Below is a small trained network, with its code and all its weights. Each question gives an input and a target symbol and asks what happens when units are switched off, that is, made to give their printed mean instead of their output.

import numpy as np


def w(rows, s, z=0):
    codes = np.array(rows[::2]) - 128.0
    scale = np.full(codes.shape[1], s)
    scale[-1] = z or s
    return codes * scale


def norm(h):
    return h / np.sqrt((h * h).mean(-1, keepdims=True) + 1e-5)


def f(y):
    return np.maximum(y, 0)


def softmax(a):
    e = np.exp(a - a.max(-1, keepdims=True))
    return e / e.sum(-1, keepdims=True)


def log_softmax(a):
    a = a - a.max(-1, keepdims=True)
    return a - np.log(np.exp(a).sum(-1, keepdims=True))


def net(x, mask):
    ids = ['ΓΛΞΠδετφ'.index(c) for c in x.split()]
    T = len(ids)
    res = E[ids] + P[:T]
    u = 0
    for l in range(3):
        r = norm(res)
        for j in range(3):
            rows = slice(3 * j, 3 * j + 3)
            q, k, v = (r @ M[l][rows].T for M in (Q, K, V))
            z = softmax(np.where(np.tri(T) > 0, q @ k.T / 3**0.5, -1e9)) @ v
            o = O[l][rows]
            res = res + np.where(mask[u + j], z, o[:, -1]) @ o[:, :-1]
        u += 3
        y = f(norm(res) @ A[l][:, :-1].T + A[l][:, -1])
        res = res + np.where(mask[u : u + 4], y, B[l][:, -1]) @ B[l][:, :-1]
        u += 4
    return log_softmax(norm(res)[-1] @ U[:, :-1].T + U[:, -1])


Q, K, V, O, A, B = {}, {}, {}, {}, {}, {}
E = w([
[109,45,158,92],'Γ',
[154,252,133,72],'Λ',
[113,2,167,108],'Ξ',
[114,48,171,101],'Π',
[110,41,166,100],'δ',
[138,212,188,181],'ε',
[159,91,164,158],'τ',
[146,81,92,150],'φ',
],0.0087)
P = w([
[59,22,131,216],'0',
[45,240,245,33],'1',
[185,75,144,118],'2',
[61,161,74,174],'3',
[89,211,228,64],'4',
[215,83,134,140],'5',
[112,169,80,160],'6',
[100,206,230,48],'7',
[255,111,133,121],'8',
],0.007)
Q[0] = w([
[110,77,105,108],'0.h1',
[182,87,60,249],'0.h1',
[254,71,197,129],'0.h1',
[221,76,185,107],'0.h2',
[80,95,113,124],'0.h2',
[144,121,54,20],'0.h2',
[112,116,225,112],'0.h3',
[95,144,200,113],'0.h3',
[140,121,17,163],'0.h3',
],0.0086)
K[0] = w([
[137,101,181,164],'0.h1',
[153,139,167,255],'0.h1',
[219,103,122,180],'0.h1',
[226,96,204,206],'0.h2',
[105,214,103,115],'0.h2',
[158,179,170,177],'0.h2',
[226,146,107,212],'0.h3',
[191,135,44,125],'0.h3',
[53,99,199,89],'0.h3',
],0.0071)
V[0] = w([
[102,182,223,235],'0.h1',
[99,110,130,115],'0.h1',
[152,133,202,180],'0.h1',
[127,111,147,212],'0.h2',
[31,200,41,161],'0.h2',
[167,208,149,203],'0.h2',
[170,101,64,160],'0.h3',
[147,70,1,95],'0.h3',
[70,132,93,98],'0.h3',
],0.0045)
O[0] = w([
[94,4,52,219,228],'0.h1',
[104,155,130,156,150],'0.h1',
[59,13,139,171,208],'0.h1',
[23,153,162,179,179],'0.h2',
[197,130,81,124,23],'0.h2',
[96,170,73,65,89],'0.h2',
[82,169,47,164,80],'0.h3',
[76,54,60,143,5],'0.h3',
[79,78,154,145,93],'0.h3',
],0.0034,0.0025)
A[0] = w([
[133,254,139,131,102],'0.n1',
[67,109,89,159,172],'0.n2',
[163,110,88,124,84],'0.n3',
[76,107,253,118,251],'0.n4',
],0.0083,0.0029)
B[0] = w([
[97,40,82,140,163],'0.n1',
[101,96,42,139,152],'0.n2',
[137,222,135,109,130],'0.n3',
[151,255,42,112,249],'0.n4',
],0.0061,0.011)
Q[1] = w([
[20,161,169,1],'1.h1',
[176,128,187,113],'1.h1',
[66,95,159,132],'1.h1',
[53,101,90,197],'1.h2',
[28,139,172,153],'1.h2',
[196,182,47,102],'1.h2',
[119,152,209,169],'1.h3',
[113,142,78,96],'1.h3',
[194,133,201,188],'1.h3',
],0.0089)
K[1] = w([
[122,167,110,188],'1.h1',
[168,89,244,107],'1.h1',
[84,208,38,93],'1.h1',
[77,115,101,72],'1.h2',
[97,139,66,81],'1.h2',
[171,118,126,190],'1.h2',
[148,60,153,191],'1.h3',
[152,143,129,112],'1.h3',
[2,94,112,165],'1.h3',
],0.0082)
V[1] = w([
[123,41,165,154],'1.h1',
[98,130,89,33],'1.h1',
[111,100,170,88],'1.h1',
[64,213,125,140],'1.h2',
[110,135,106,205],'1.h2',
[137,166,226,253],'1.h2',
[158,176,132,71],'1.h3',
[113,120,104,128],'1.h3',
[143,224,138,64],'1.h3',
],0.007)
O[1] = w([
[133,236,75,148,30],'1.h1',
[193,55,85,18,158],'1.h1',
[54,154,78,100,30],'1.h1',
[159,39,111,115,207],'1.h2',
[135,85,158,161,224],'1.h2',
[123,68,121,255,98],'1.h2',
[127,150,141,220,189],'1.h3',
[147,38,123,169,155],'1.h3',
[109,137,138,205,252],'1.h3',
],0.0062,0.0031)
A[1] = w([
[187,106,183,89,3],'1.n1',
[171,184,65,130,74],'1.n2',
[2,148,45,168,192],'1.n3',
[19,78,88,108,126],'1.n4',
],0.007,0.0027)
B[1] = w([
[212,127,126,61,156],'1.n1',
[154,108,75,210,192],'1.n2',
[143,103,21,111,255],'1.n3',
[2,98,157,149,186],'1.n4',
],0.0067,0.0039)
Q[2] = w([
[182,112,157,218],'2.h1',
[141,212,116,206],'2.h1',
[160,94,183,105],'2.h1',
[103,116,217,54],'2.h2',
[109,112,76,179],'2.h2',
[72,155,113,132],'2.h2',
[158,149,87,254],'2.h3',
[230,145,92,127],'2.h3',
[187,64,138,169],'2.h3',
],0.0097)
K[2] = w([
[200,101,180,186],'2.h1',
[182,198,236,184],'2.h1',
[140,52,97,142],'2.h1',
[73,202,138,134],'2.h2',
[166,120,94,94],'2.h2',
[174,180,66,203],'2.h2',
[164,115,152,254],'2.h3',
[248,76,65,124],'2.h3',
[180,98,196,136],'2.h3',
],0.0078)
V[2] = w([
[115,198,106,76],'2.h1',
[145,152,191,119],'2.h1',
[51,164,79,217],'2.h1',
[136,154,74,141],'2.h2',
[254,109,121,113],'2.h2',
[152,77,70,161],'2.h2',
[154,96,131,133],'2.h3',
[105,135,18,160],'2.h3',
[167,113,127,30],'2.h3',
],0.0071)
O[2] = w([
[148,62,112,181,160],'2.h1',
[119,119,67,136,81],'2.h1',
[218,184,155,141,195],'2.h1',
[11,146,176,127,199],'2.h2',
[47,138,82,109,162],'2.h2',
[101,169,73,206,245],'2.h2',
[134,171,172,102,167],'2.h3',
[100,3,154,129,252],'2.h3',
[148,189,154,232,111],'2.h3',
],0.0053,0.0032)
A[2] = w([
[117,157,122,4,3],'2.n1',
[124,157,82,167,88],'2.n2',
[127,131,68,83,145],'2.n3',
[117,169,161,174,131],'2.n4',
],0.011,0.0045)
B[2] = w([
[168,97,73,5,168],'2.n1',
[117,175,114,107,252],'2.n2',
[160,73,86,197,218],'2.n3',
[72,88,162,93,235],'2.n4',
],0.011,0.0034)
U = w([
[132,5,138,193,224],'Γ',
[176,127,146,129,53],'Λ',
[201,135,162,134,189],'Ξ',
[175,108,122,67,98],'Π',
[188,102,130,83,98],'δ',
[74,95,220,120,184],'ε',
[92,226,137,140,64],'τ',
[163,170,32,188,5],'φ',
],0.011,0.0019)

Each question gives the input, a string of symbols that net reads in full, and the target symbol t.
The units are the heads (3 rows each of Q, K, V and O) and the neurons (one row each of A and B). Each row of codes is followed by its name. A weight is (code - 128) times the scale printed after its matrix; where a second scale follows, it is the last column's (O, A, B and U).
mask holds one flag per unit, layer by layer, with each layer's heads first. A switched-off unit (its flag False) gives its mean, the last column of its rows in O or B, instead of its output. The means were averaged over made-up inputs and are rounded, as every weight is.
A unit's drop is (log p(t) with every unit on - log p(t) with that unit switched off) / (log p(t) with every unit on - log p(t) with every unit switched off).
The circuit of an input: a set's keep is (log p(t) with only the set's units on - log p(t) with every unit switched off) / (log p(t) with every unit on - log p(t) with every unit switched off). Starting from the 12 units with the biggest drops (on a tie, the unit counted first), units are removed one at a time, each time the one whose removal leaves the highest keep (on an exact tie, the one counted first), for as long as the keep stays at least 0.8.
units of the circuit, in order: the units of the circuit, biggest drop first
unit that matters most: the unit with the biggest drop
top k neurons: the k neurons with the biggest drops, biggest first
top k neurons in layer l: the k neurons of layer l with the biggest drops, biggest first
heads that matter: for each layer, one digit per head in row order, 1 if its drop is at least 0.15 and else 0, layers parted by /
input Λ Π Ξ ε δ, target τ: top 2 neurons in layer 1 : [1.n2, 1.n4]
input Γ φ ε ε Ξ φ ε ε ε, target τ: top 4 neurons : [0.n4, 1.n3, 2.n3, 2.n2]
input τ τ Ξ, target ε: heads that matter : 000 / 010 / 101
input Λ τ Π ε Π τ ε Γ, target τ: unit that matters most : 0.n4
input Π Π φ τ ε, target φ: units of the circuit, in order : [0.n1, 0.h3, 1.n3]
input δ Π φ Λ δ, target φ: units of the circuit, in order : [0.n4, 2.n3]
input τ ε τ Λ Π Ξ, target ε: top 2 neurons : [1.n3, 0.n4]
input φ Π Π φ ε τ, target Ξ: top 2 neurons : [0.n4, 1.n1]
input Λ τ Λ Π Λ, target Π: units of the circuit, in order : [2.n1, 1.h1]
input Π τ Π Ξ ε ε, target Ξ: heads that matter : 000 / 001 / 001
input ε ε Π δ τ Π δ Π δ, target Ξ: heads that matter : 000 / 000 / 001
input Π δ ε φ Γ, target φ: units of the circuit, in order : [0.n4, 2.n3]
input Λ Λ τ Π Π, target τ: heads that matter : 001 / 001 / 000
input Λ ε Π φ δ Ξ, target Ξ: top 2 neurons in layer 1 : [1.n1, 1.n3]
input Γ τ Π Λ τ Γ Π ε, target ε: heads that matter : 000 / 100 / 000
input Λ τ Π Π Π φ, target Ξ: heads that matter : 011 / 001 / 001
input Λ Λ Π Λ δ ε, target Ξ: heads that matter : 110 / 001 / 001
input τ τ Π Ξ δ Γ, target Ξ: heads that matter : 000 / 000 / 000
input ε φ Π Λ φ τ Λ Γ τ, target ε: heads that matter : 000 / 010 / 100
input Λ Π Λ Π Π φ Π ε, target φ: units of the circuit, in order : [0.n1, 2.h1]
input Λ φ ε Ξ Π Π δ Ξ, target Π: units of the circuit, in order : [2.n1, 0.n4]
input Γ Λ Π Ξ ε τ Ξ Π Λ, target ε: heads that matter : 010 / 010 / 000
input Π Π φ τ δ, target φ: heads that matter : 001 / 000 / 000
input Γ τ δ φ ε Γ Ξ τ, target τ: top 3 neurons : [0.n4, 1.n3, 0.n1]
input ε τ φ δ Λ Π Π Λ Γ, target Ξ: unit that matters most : 1.n3
input Π Π δ Λ, target Γ: top 3 neurons : [0.n1, 0.n4, 1.n4]
input Π Ξ φ ε Π, target φ: units of the circuit, in order : [0.n4, 2.n3]
